Below are the code and all the weights of a small trained network. Each question names an input and a target symbol and asks about switching units off, where a switched-off unit gives its printed mean instead of its output.

import numpy as np


def w(rows, s, z=0):
    codes = np.array(rows[::2]) - 128.0
    scale = np.full(codes.shape[1], s)
    scale[-1] = z or s
    return codes * scale


def f(y):
    return y / 2 * (1 + np.tanh(0.7978845608 * (y + 0.044715 * y**3)))


def softmax(a):
    e = np.exp(a - a.max(-1, keepdims=True))
    return e / e.sum(-1, keepdims=True)


def log_softmax(a):
    a = a - a.max(-1, keepdims=True)
    return a - np.log(np.exp(a).sum(-1, keepdims=True))


def net(x, mask):
    ids = ['αγδεζηλμξφω'.index(c) for c in x.split()]
    T = len(ids)
    res = E[ids] + P[:T]
    u = 0
    for l in range(3):
        r = res
        for j in range(3):
            rows = slice(3 * j, 3 * j + 3)
            q, k, v = (r @ M[l][rows].T for M in (Q, K, V))
            z = softmax(np.where(np.tri(T) > 0, q @ k.T / 3**0.5, -1e9)) @ v
            o = O[l][rows]
            res = res + np.where(mask[u + j], z, o[:, -1]) @ o[:, :-1]
        u += 3
        y = f(res @ A[l][:, :-1].T + A[l][:, -1])
        res = res + np.where(mask[u : u + 4], y, B[l][:, -1]) @ B[l][:, :-1]
        u += 4
    return log_softmax(res[-1] @ U[:, :-1].T + U[:, -1])


Q, K, V, O, A, B = {}, {}, {}, {}, {}, {}
E = w([
[16,111,177],'α',
[147,143,116],'γ',
[216,84,124],'δ',
[125,131,103],'ε',
[92,82,37],'ζ',
[188,139,141],'η',
[32,118,188],'λ',
[35,128,187],'μ',
[75,105,68],'ξ',
[138,36,9],'φ',
[162,119,84],'ω',
],0.016)
P = w([
[122,188,225],'0',
[181,97,1],'1',
[116,64,145],'2',
[58,52,172],'3',
[202,101,15],'4',
[119,53,155],'5',
[51,35,167],'6',
[223,134,21],'7',
[125,59,162],'8',
],0.0094)
Q[0] = w([
[130,199,72],'0.h1',
[100,117,107],'0.h1',
[150,73,126],'0.h1',
[189,254,94],'0.h2',
[164,99,64],'0.h2',
[57,122,226],'0.h2',
[93,228,83],'0.h3',
[223,65,221],'0.h3',
[236,101,88],'0.h3',
],0.0091)
K[0] = w([
[134,78,143],'0.h1',
[180,145,146],'0.h1',
[135,139,178],'0.h1',
[93,143,99],'0.h2',
[176,114,155],'0.h2',
[83,70,246],'0.h2',
[46,13,58],'0.h3',
[187,52,232],'0.h3',
[121,31,69],'0.h3',
],0.012)
V[0] = w([
[235,130,139],'0.h1',
[79,58,160],'0.h1',
[59,213,242],'0.h1',
[80,77,186],'0.h2',
[144,143,120],'0.h2',
[183,212,2],'0.h2',
[23,108,101],'0.h3',
[159,80,143],'0.h3',
[53,94,99],'0.h3',
],0.0084)
O[0] = w([
[152,104,142,177],'0.h1',
[185,151,99,153],'0.h1',
[102,14,150,3],'0.h1',
[107,155,71,89],'0.h2',
[60,129,150,133],'0.h2',
[110,53,42,198],'0.h2',
[84,59,135,66],'0.h3',
[132,254,128,195],'0.h3',
[168,146,98,109],'0.h3',
],0.0068,0.0059)
A[0] = w([
[63,200,136,71],'0.n1',
[113,24,64,44],'0.n2',
[137,97,110,136],'0.n3',
[254,125,135,5],'0.n4',
],0.0087,0.0026)
B[0] = w([
[3,228,37,143],'0.n1',
[163,179,153,255],'0.n2',
[199,249,216,168],'0.n3',
[150,170,13,237],'0.n4',
],0.0067,0.0056)
Q[1] = w([
[231,100,65],'1.h1',
[139,165,148],'1.h1',
[246,78,25],'1.h1',
[144,72,152],'1.h2',
[140,186,140],'1.h2',
[130,186,67],'1.h2',
[103,174,101],'1.h3',
[124,37,160],'1.h3',
[78,126,107],'1.h3',
],0.011)
K[1] = w([
[83,243,58],'1.h1',
[115,124,227],'1.h1',
[246,199,147],'1.h1',
[149,13,25],'1.h2',
[218,84,79],'1.h2',
[86,9,254],'1.h2',
[30,156,12],'1.h3',
[232,191,184],'1.h3',
[95,99,128],'1.h3',
],0.0064)
V[1] = w([
[137,82,119],'1.h1',
[99,108,138],'1.h1',
[153,101,153],'1.h1',
[122,104,53],'1.h2',
[125,125,145],'1.h2',
[169,58,248],'1.h2',
[106,93,149],'1.h3',
[88,159,70],'1.h3',
[194,158,186],'1.h3',
],0.013)
O[1] = w([
[99,102,114,133],'1.h1',
[76,253,73,2],'1.h1',
[152,147,107,105],'1.h1',
[195,22,191,128],'1.h2',
[110,199,93,120],'1.h2',
[71,218,83,66],'1.h2',
[210,158,65,59],'1.h3',
[95,38,137,198],'1.h3',
[213,198,127,126],'1.h3',
],0.0045,0.0072)
A[1] = w([
[236,124,46,54],'1.n1',
[172,185,248,116],'1.n2',
[179,94,156,166],'1.n3',
[147,107,238,254],'1.n4',
],0.014,0.0041)
B[1] = w([
[42,198,246,251],'1.n1',
[104,199,38,148],'1.n2',
[113,161,187,182],'1.n3',
[210,255,76,160],'1.n4',
],0.0073,0.021)
Q[2] = w([
[115,168,101],'2.h1',
[99,134,118],'2.h1',
[174,148,67],'2.h1',
[131,148,156],'2.h2',
[98,97,118],'2.h2',
[156,120,113],'2.h2',
[148,160,121],'2.h3',
[248,154,111],'2.h3',
[101,158,83],'2.h3',
],0.013)
K[2] = w([
[105,89,221],'2.h1',
[81,239,16],'2.h1',
[58,28,68],'2.h1',
[33,40,101],'2.h2',
[130,142,160],'2.h2',
[209,126,200],'2.h2',
[33,82,90],'2.h3',
[146,22,162],'2.h3',
[95,152,2],'2.h3',
],0.0095)
V[2] = w([
[88,96,148],'2.h1',
[147,57,254],'2.h1',
[124,181,140],'2.h1',
[31,35,86],'2.h2',
[144,79,216],'2.h2',
[111,66,187],'2.h2',
[97,90,211],'2.h3',
[156,252,88],'2.h3',
[113,154,149],'2.h3',
],0.009)
O[2] = w([
[204,168,107,102],'2.h1',
[122,144,138,113],'2.h1',
[61,132,141,210],'2.h1',
[118,170,160,100],'2.h2',
[118,55,203,111],'2.h2',
[145,254,71,110],'2.h2',
[44,93,150,133],'2.h3',
[165,147,188,255],'2.h3',
[225,105,133,176],'2.h3',
],0.0056,0.021)
A[2] = w([
[203,69,198,214],'2.n1',
[4,117,184,175],'2.n2',
[201,59,93,188],'2.n3',
[100,117,85,253],'2.n4',
],0.014,0.0051)
B[2] = w([
[50,166,107,201],'2.n1',
[167,38,54,255],'2.n2',
[254,83,156,138],'2.n3',
[191,32,243,131],'2.n4',
],0.01,0.023)
U = w([
[130,150,36,115],'α',
[180,140,127,159],'γ',
[79,121,216,195],'δ',
[194,134,119,175],'ε',
[155,90,146,183],'ζ',
[150,186,165,137],'η',
[40,173,56,147],'λ',
[167,173,38,219],'μ',
[246,91,198,23],'ξ',
[79,96,113,4],'φ',
[127,135,86,145],'ω',
],0.013,0.0044)

Each question gives the input, a string of symbols that net reads in full, and the target symbol t.
The units are the heads (3 rows each of Q, K, V and O) and the neurons (one row each of A and B). Each row of codes is followed by its name. A weight is (code - 128) times the scale printed after its matrix; where a second scale follows, it is the last column's (O, A, B and U).
mask holds one flag per unit, layer by layer, with each layer's heads first. A switched-off unit (its flag False) gives its mean, the last column of its rows in O or B, instead of its output. The means were averaged over made-up inputs and are rounded, as every weight is.
A unit's drop is (log p(t) with every unit on - log p(t) with that unit switched off) / (log p(t) with every unit on - log p(t) with every unit switched off).
The circuit of an input: a set's keep is (log p(t) with only the set's units on - log p(t) with every unit switched off) / (log p(t) with every unit on - log p(t) with every unit switched off). Starting from the 12 units with the biggest drops (on a tie, the unit counted first), units are removed one at a time, each time the one whose removal leaves the highest keep (on an exact tie, the one counted first), for as long as the keep stays at least 0.8.
units of the circuit, in order: the units of the circuit, biggest drop first
most important unit: the unit with the biggest drop
top k neurons in layer l: the k neurons of layer l with the biggest drops, biggest first
which heads matter: for each layer, one digit per head in row order, 1 if its drop is at least 0.15 and else 0, layers parted by /
input φ ζ ζ φ ζ, target φ: which heads matter : 000 / 010 / 001
input δ δ φ ω δ ζ ξ, target ζ: which heads matter : 100 / 001 / 110
input ζ γ φ μ ζ ω φ δ, target ζ: most important unit : 2.n2
input ω φ μ ζ ζ δ, target δ: which heads matter : 000 / 010 / 100
input η δ δ ζ η ζ ζ μ, target η: units of the circuit, in order : 2.h3, 1.n2, 0.h2
input ζ δ ζ φ ζ ξ δ ε, target ζ: which heads matter : 000 / 000 / 001
input δ η ζ, target ζ: units of the circuit, in order : 1.n1, 2.h2, 1.h3, 2.n4
input η ζ ω δ ζ δ δ ζ, target η: which heads matter : 100 / 011 / 001
input δ ζ ζ ζ ζ ζ μ, target α: units of the circuit, in order : 0.n1, 2.n2
input φ δ η, target η: units of the circuit, in order : 1.n4, 2.n2, 1.h2
input ζ δ δ δ η η ζ δ, target ζ: which heads matter : 000 / 010 / 001
input φ δ α φ ζ δ δ ζ η, target η: which heads matter : 000 / 010 / 100
input δ δ φ α ω, target δ: top 2 neurons in layer 0 : 0.n1, 0.n4
input δ δ δ ε δ ζ, target ζ: units of the circuit, in order : 1.n1, 2.n3, 0.n4, 2.h2
input δ μ ω ζ ζ ξ, target ξ: most important unit : 2.n3
input λ η φ α, target φ: which heads matter : 111 / 010 / 000
input η φ δ, target δ: which heads matter : 000 / 011 / 000
input δ φ ε δ δ δ ζ, target ξ: which heads matter : 000 / 000 / 010
input λ φ δ η, target μ: which heads matter : 010 / 000 / 000
input φ φ η δ δ δ μ φ λ, target λ: units of the circuit, in order : 0.h2, 1.n2
input δ ε ζ ζ ζ ξ ξ η, target δ: which heads matter : 000 / 001 / 001
input ζ δ η φ η, target ζ: which heads matter : 000 / 010 / 001
input δ δ ζ δ ε, target δ: top 3 neurons in layer 1 : 1.n2, 1.n4, 1.n1
input δ δ η ω ξ φ, target φ: most important unit : 0.n4
input φ ζ μ ε δ ζ δ ε, target φ: top 2 neurons in layer 1 : 1.n4, 1.n1
